Below are the code and all the weights of a small trained network. Each question names an input and a class and asks about switching units off, where a switched-off unit gives its printed mean instead of its output.

import numpy as np


def w(rows, s, z=0):
    codes = np.array(rows[::2]) - 128.0
    scale = np.full(codes.shape[1], s)
    scale[-1] = z or s
    return codes * scale


def norm(h):
    return h / np.sqrt((h * h).mean(-1, keepdims=True) + 1e-5)


def f(y):
    return np.maximum(y, 0)


def log_softmax(a):
    a = a - a.max(-1, keepdims=True)
    return a - np.log(np.exp(a).sum(-1, keepdims=True))


def net(x, mask):
    res = np.array(x, float).reshape(1, 8) / 4 @ E
    u = 0
    for l in range(2):
        y = f(norm(res) @ A[l][:, :-1].T + A[l][:, -1])
        res = res + np.where(mask[u : u + 9], y, B[l][:, -1]) @ B[l][:, :-1]
        u += 9
    return log_softmax(norm(res)[-1] @ U[:, :-1].T + U[:, -1])


A, B = {}, {}
E = w([
[129,129,129,128,129,129,131,129,128],'x0',
[154,100,172,5,210,83,56,209,156],'x1',
[126,132,130,130,130,129,127,124,128],'x2',
[126,127,128,129,129,127,126,129,127],'x3',
[131,135,131,127,128,128,130,127,128],'x4',
[146,35,251,153,84,176,126,155,149],'x5',
[35,152,162,151,70,26,148,124,250],'x6',
[120,128,132,134,136,128,130,127,124],'x7',
],0.014)
A[0] = w([
[81,152,119,211,40,89,147,102,176,127],'0.n1',
[97,136,150,129,115,62,133,130,184,26],'0.n2',
[135,153,96,201,75,199,153,103,101,210],'0.n3',
[103,159,173,115,113,67,141,122,170,2],'0.n4',
[130,143,124,170,111,137,146,112,135,85],'0.n5',
[148,139,149,85,155,149,95,135,118,139],'0.n6',
[128,113,116,152,88,142,153,132,106,64],'0.n7',
[141,91,254,142,81,187,120,134,132,190],'0.n8',
[119,149,146,154,96,146,129,113,146,72],'0.n9',
],0.026,0.0058)
B[0] = w([
[115,162,144,124,162,143,211,150,3,254],'0.n1',
[98,92,158,164,97,133,56,128,193,200],'0.n2',
[75,105,150,96,121,62,64,138,236,235],'0.n3',
[141,122,105,142,133,109,83,95,206,190],'0.n4',
[189,98,110,167,161,183,78,114,77,165],'0.n5',
[158,119,143,86,132,151,109,125,75,180],'0.n6',
[167,125,109,209,104,189,87,111,183,160],'0.n7',
[152,36,152,124,169,127,222,138,160,243],'0.n8',
[165,147,116,181,57,136,141,28,156,161],'0.n9',
],0.026,0.024)
A[1] = w([
[69,205,87,95,51,57,31,142,185,73],'1.n1',
[115,221,102,177,113,129,9,103,99,91],'1.n2',
[124,185,149,145,161,132,204,141,88,128],'1.n3',
[147,116,91,140,152,133,254,171,192,27],'1.n4',
[184,77,131,151,25,158,76,167,152,108],'1.n5',
[104,122,124,121,174,14,109,152,233,143],'1.n6',
[70,210,125,125,70,124,143,155,49,3],'1.n7',
[96,157,114,106,109,146,28,170,100,136],'1.n8',
[152,212,60,70,100,135,94,109,70,89],'1.n9',
],0.026,0.004)
B[1] = w([
[161,157,118,138,110,124,160,139,1,216],'1.n1',
[136,142,80,60,139,107,127,129,122,189],'1.n2',
[140,157,143,114,104,123,169,131,133,174],'1.n3',
[117,193,113,129,112,131,75,128,99,200],'1.n4',
[103,139,145,125,148,133,153,140,159,170],'1.n5',
[109,95,103,147,109,130,80,146,165,252],'1.n6',
[107,103,137,56,110,142,98,114,176,159],'1.n7',
[131,148,87,154,138,104,150,103,107,178],'1.n8',
[117,131,137,168,174,126,119,100,190,163],'1.n9',
],0.051,0.026)
U = w([
[117,145,8,135,93,76,67,159,42,188],'0',
[102,52,156,220,90,154,54,191,204,252],'1',
[153,168,94,159,239,121,127,69,143,97],'2',
[203,106,171,68,180,185,131,195,50,48],'3',
[93,197,114,22,79,116,165,86,119,68],'4',
[118,176,216,214,75,165,215,92,120,48],'5',
],0.017,0.0029)

Each question gives the input, the list of numbers given to net, and the class t.
The units are the neurons (one row each of A and B). Each row of codes is followed by its name. A weight is (code - 128) times the scale printed after its matrix; where a second scale follows, it is the last column's (A, B and U).
mask holds one flag per neuron, layer by layer. A switched-off neuron (its flag False) gives its mean, the last column of its row in B, instead of its output. The means were averaged over made-up inputs and are rounded, as every weight is.
A unit's drop is (log p(t) with every unit on - log p(t) with that unit switched off) / (log p(t) with every unit on - log p(t) with every unit switched off).
The circuit of an input: a set's keep is (log p(t) with only the set's units on - log p(t) with every unit switched off) / (log p(t) with every unit on - log p(t) with every unit switched off). Starting from the 12 units with the biggest drops (on a tie, the unit counted first), units are removed one at a time, each time the one whose removal leaves the highest keep (on an exact tie, the one counted first), for as long as the keep stays at least 0.8.
circuit, biggest first: the units of the circuit, biggest drop first
most important unit: the unit with the biggest drop
k most important neurons: the k neurons with the biggest drops, biggest first
top k neurons in layer l: the k neurons of layer l with the biggest drops, biggest first
input [-7,6,-7,0,-5,-6,-7,-6], class 2: circuit, biggest first	0.n8, 0.n3, 1.n9
input [3,3,2,-4,-6,1,-8,2], class 3: circuit, biggest first	1.n6
input [-4,7,0,-8,-7,-7,0,7], class 2: 3 most important neurons	0.n3, 0.n8, 0.n2
input [8,-2,-7,-7,1,7,3,-2], class 5: 2 most important neurons	0.n1, 1.n6
input [-4,5,-1,1,4,-8,-3,0], class 2: 2 most important neurons	0.n3, 0.n8
input [7,4,3,7,6,-2,-1,-5], class 2: 3 most important neurons	0.n8, 0.n3, 0.n1
input [-1,8,3,4,-8,-5,-2,6], class 2: 3 most important neurons	0.n3, 0.n8, 0.n1
input [7,6,2,0,2,6,-2,3], class 3: 2 most important neurons	0.n3, 1.n6
input [7,5,-3,-1,-2,-5,-6,5], class 2: top 3 neurons in layer 0	0.n8, 0.n3, 0.n1
input [-1,0,-5,5,4,8,-7,-4], class 1: top 2 neurons in layer 1	1.n1, 1.n2
input [-7,2,-2,-4,7,1,8,3], class 1: top 2 neurons in layer 0	0.n2, 0.n4
input [4,3,-5,4,-8,-7,-1,5], class 2: circuit, biggest first	0.n8, 0.n2, 1.n9
input [-4,-3,-6,3,-5,-2,3,2], class 4: 2 most important neurons	0.n1, 0.n8
input [1,2,-5,3,5,4,8,-8], class 1: circuit, biggest first	0.n2
input [7,7,1,0,-4,3,0,-5], class 3: 3 most important neurons	0.n3, 0.n6, 1.n6
input [3,-8,-1,-1,1,-2,2,4], class 4: top 3 neurons in layer 0	0.n1, 0.n8, 0.n3
input [7,1,5,-7,-1,5,1,4], class 1: 2 most important neurons	0.n1, 1.n1
input [-5,6,7,-5,4,-6,-7,6], class 2: 2 most important neurons	0.n8, 0.n3
input [-2,0,-6,7,-2,-7,7,5], class 4: top 3 neurons in layer 0	0.n3, 0.n1, 0.n8
input [8,5,-2,-5,2,0,-6,-6], class 2: top 2 neurons in layer 0	0.n8, 0.n1
input [3,-7,5,2,-2,6,1,1], class 5: 4 most important neurons	0.n1, 1.n6, 0.n2, 0.n4
input [-7,-4,8,-8,-5,2,-2,3], class 1: most important unit	0.n3
